Below are the code and all the weights of a small trained network. Each question names an input and a class and asks about switching units off, where a switched-off unit gives its printed mean instead of its output.

import numpy as np


def w(rows, s, z=0):
    codes = np.array(rows[::2]) - 128.0
    scale = np.full(codes.shape[1], s)
    scale[-1] = z or s
    return codes * scale


def norm(h):
    return h / np.sqrt((h * h).mean(-1, keepdims=True) + 1e-5)


def f(y):
    return y / 2 * (1 + np.tanh(0.7978845608 * (y + 0.044715 * y**3)))


def log_softmax(a):
    a = a - a.max(-1, keepdims=True)
    return a - np.log(np.exp(a).sum(-1, keepdims=True))


def net(x, mask):
    res = np.array(x, float).reshape(1, 7) / 4 @ E
    u = 0
    for l in range(2):
        y = f(norm(res) @ A[l][:, :-1].T + A[l][:, -1])
        res = res + np.where(mask[u : u + 7], y, B[l][:, -1]) @ B[l][:, :-1]
        u += 7
    return log_softmax(norm(res)[-1] @ U[:, :-1].T + U[:, -1])


A, B = {}, {}
E = w([
[128,188,12,131,126,1,156,84,201,163],'x0',
[147,131,94,163,132,162,200,66,40,148],'x1',
[78,170,148,105,154,119,187,125,124,71],'x2',
[118,128,147,170,192,39,30,101,72,87],'x3',
[192,154,140,157,36,92,140,140,111,65],'x4',
[133,128,135,132,129,141,118,89,153,115],'x5',
[131,132,123,127,132,133,126,126,134,123],'x6',
],0.0048)
A[0] = w([
[109,149,137,107,95,160,105,205,232,115,16],'0.n1',
[253,71,68,173,104,151,32,164,129,229,99],'0.n2',
[46,211,154,66,158,112,212,151,110,22,64],'0.n3',
[38,76,91,96,212,168,117,103,148,208,66],'0.n4',
[174,79,76,192,161,147,229,55,36,137,12],'0.n5',
[160,163,137,66,97,181,183,116,178,185,1],'0.n6',
[193,135,139,171,18,99,147,128,123,47,45],'0.n7',
],0.0055,0.0026)
B[0] = w([
[94,140,68,97,157,148,79,127,116,88,180],'0.n1',
[47,126,210,118,86,99,177,58,133,105,254],'0.n2',
[89,73,206,145,62,110,115,55,122,168,228],'0.n3',
[212,195,209,117,137,119,157,150,112,169,239],'0.n4',
[68,218,107,133,81,193,2,186,169,84,230],'0.n5',
[156,49,75,117,82,89,107,103,43,105,177],'0.n6',
[175,182,218,86,211,154,143,166,122,246,211],'0.n7',
],0.008,0.003)
A[1] = w([
[96,70,174,64,157,63,53,228,246,90,53],'1.n1',
[106,65,191,146,125,214,120,133,94,73,99],'1.n2',
[162,89,110,90,29,210,238,181,139,163,90],'1.n3',
[154,132,182,240,185,55,58,110,45,90,85],'1.n4',
[149,81,196,195,153,202,114,221,128,93,64],'1.n5',
[175,34,184,189,178,187,172,187,103,94,87],'1.n6',
[199,183,182,131,254,164,175,185,132,213,2],'1.n7',
],0.0054,0.0033)
B[1] = w([
[130,172,83,149,84,248,143,144,56,120,203],'1.n1',
[94,188,53,148,117,4,118,112,202,135,253],'1.n2',
[142,54,129,104,253,100,81,140,58,60,230],'1.n3',
[171,25,78,36,129,225,198,146,93,112,222],'1.n4',
[139,176,48,156,120,65,178,120,196,192,206],'1.n5',
[169,153,68,122,125,51,133,80,171,153,181],'1.n6',
[194,185,147,46,74,66,106,153,69,116,191],'1.n7',
],0.0068,0.0038)
U = w([
[110,139,127,82,117,119,114,136,116,124,254],'0',
[196,183,202,94,205,139,137,178,104,174,125],'1',
[78,181,76,157,108,240,72,177,140,93,117],'2',
[129,147,38,177,149,32,160,120,208,160,78],'3',
[138,1,83,79,186,159,120,131,74,68,67],'4',
[52,78,231,148,92,131,148,84,159,122,85],'5',
],0.0084,0.008)

Each question gives the input, the list of numbers given to net, and the class t.
The units are the neurons (one row each of A and B). Each row of codes is followed by its name. A weight is (code - 128) times the scale printed after its matrix; where a second scale follows, it is the last column's (A, B and U).
mask holds one flag per neuron, layer by layer. A switched-off neuron (its flag False) gives its mean, the last column of its row in B, instead of its output. The means were averaged over made-up inputs and are rounded, as every weight is.
A unit's drop is (log p(t) with every unit on - log p(t) with that unit switched off) / (log p(t) with every unit on - log p(t) with every unit switched off).
The circuit of an input: a set's keep is (log p(t) with only the set's units on - log p(t) with every unit switched off) / (log p(t) with every unit on - log p(t) with every unit switched off). Starting from the 12 units with the biggest drops (on a tie, the unit counted first), units are removed one at a time, each time the one whose removal leaves the highest keep (on an exact tie, the one counted first), for as long as the keep stays at least 0.8.
circuit, biggest first: the units of the circuit, biggest drop first
most important unit: the unit with the biggest drop
top k neurons: the k neurons with the biggest drops, biggest first
top k neurons in layer l: the k neurons of layer l with the biggest drops, biggest first
input [0,-1,-4,2,-6,-1,5], class 1: circuit, biggest first	[0.n4]
input [1,-4,8,1,6,-2,-1], class 5: top 2 neurons	[0.n3 0.n4]
input [1,6,8,2,3,-4,6], class 5: top 2 neurons	[0.n3 1.n1]
input [4,-6,3,7,-3,6,2], class 4: top 2 neurons	[1.n4 0.n5]
input [5,-6,-1,0,-4,-1,5], class 2: top 2 neurons	[1.n1 0.n7]
input [1,-7,5,-2,-4,-2,-2], class 2: top 3 neurons	[1.n1 0.n1 0.n2]
input [6,0,-5,7,0,0,-8], class 4: top 4 neurons in layer 1	[1.n4 1.n2 1.n5 1.n6]
input [1,7,-8,7,-5,-1,-3], class 5: top 2 neurons	[0.n2 1.n3]
input [7,-3,8,8,7,-1,-6], class 4: top 3 neurons in layer 0	[0.n2 0.n4 0.n5]
input [-8,-3,-2,-8,0,-4,4], class 3: top 4 neurons	[1.n2 1.n5 1.n6 1.n4]
input [3,5,0,-7,-4,4,5], class 4: top 3 neurons	[1.n3 0.n6 0.n7]
input [-1,-6,6,5,8,2,3], class 1: top 4 neurons	[0.n7 0.n2 0.n5 0.n6]
input [7,-2,-6,-8,3,2,-2], class 4: top 3 neurons	[1.n3 1.n2 0.n6]
input [-8,7,1,-7,-6,2,0], class 3: top 2 neurons	[1.n2 1.n5]
input [4,-2,-5,8,-1,-6,6], class 4: circuit, biggest first	[1.n4]
input [-5,-8,-5,6,-6,-1,-3], class 2: top 3 neurons in layer 1	[1.n1 1.n3 1.n5]
input [4,1,4,6,4,2,2], class 4: top 3 neurons	[1.n4 0.n4 0.n2]
input [7,4,-7,6,-7,4,5], class 1: top 4 neurons in layer 1	[1.n2 1.n5 1.n6 1.n4]
input [-4,-8,1,-1,-6,-3,-3], class 2: top 3 neurons	[1.n1 0.n1 0.n7]
input [1,-1,8,-3,4,-5,7], class 5: circuit, biggest first	[0.n3]
input [8,8,-4,-4,-2,-2,-2], class 2: top 2 neurons	[0.n5 1.n2]
input [4,-3,6,1,7,3,-6], class 1: top 2 neurons	[0.n7 0.n2]
input [2,-2,8,-3,6,5,-3], class 5: top 2 neurons in layer 0	[0.n3 0.n4]
input [-4,-2,-6,-6,7,5,2], class 1: top 2 neurons in layer 0	[0.n7 0.n3]
input [-5,-2,-5,3,8,3,8], class 1: top 2 neurons in layer 0	[0.n7 0.n3]
input [-1,2,-4,-5,-4,-1,4], class 4: top 2 neurons in layer 0	[0.n6 0.n7]
input [2,6,-4,2,3,1,-3], class 2: most important unit	0.n5
input [-4,2,7,-4,5,0,-4], class 5: top 2 neurons in layer 0	[0.n3 0.n4]
input [-4,-5,-7,2,-5,-3,-7], class 5: top 2 neurons in layer 0	[0.n2 0.n7]
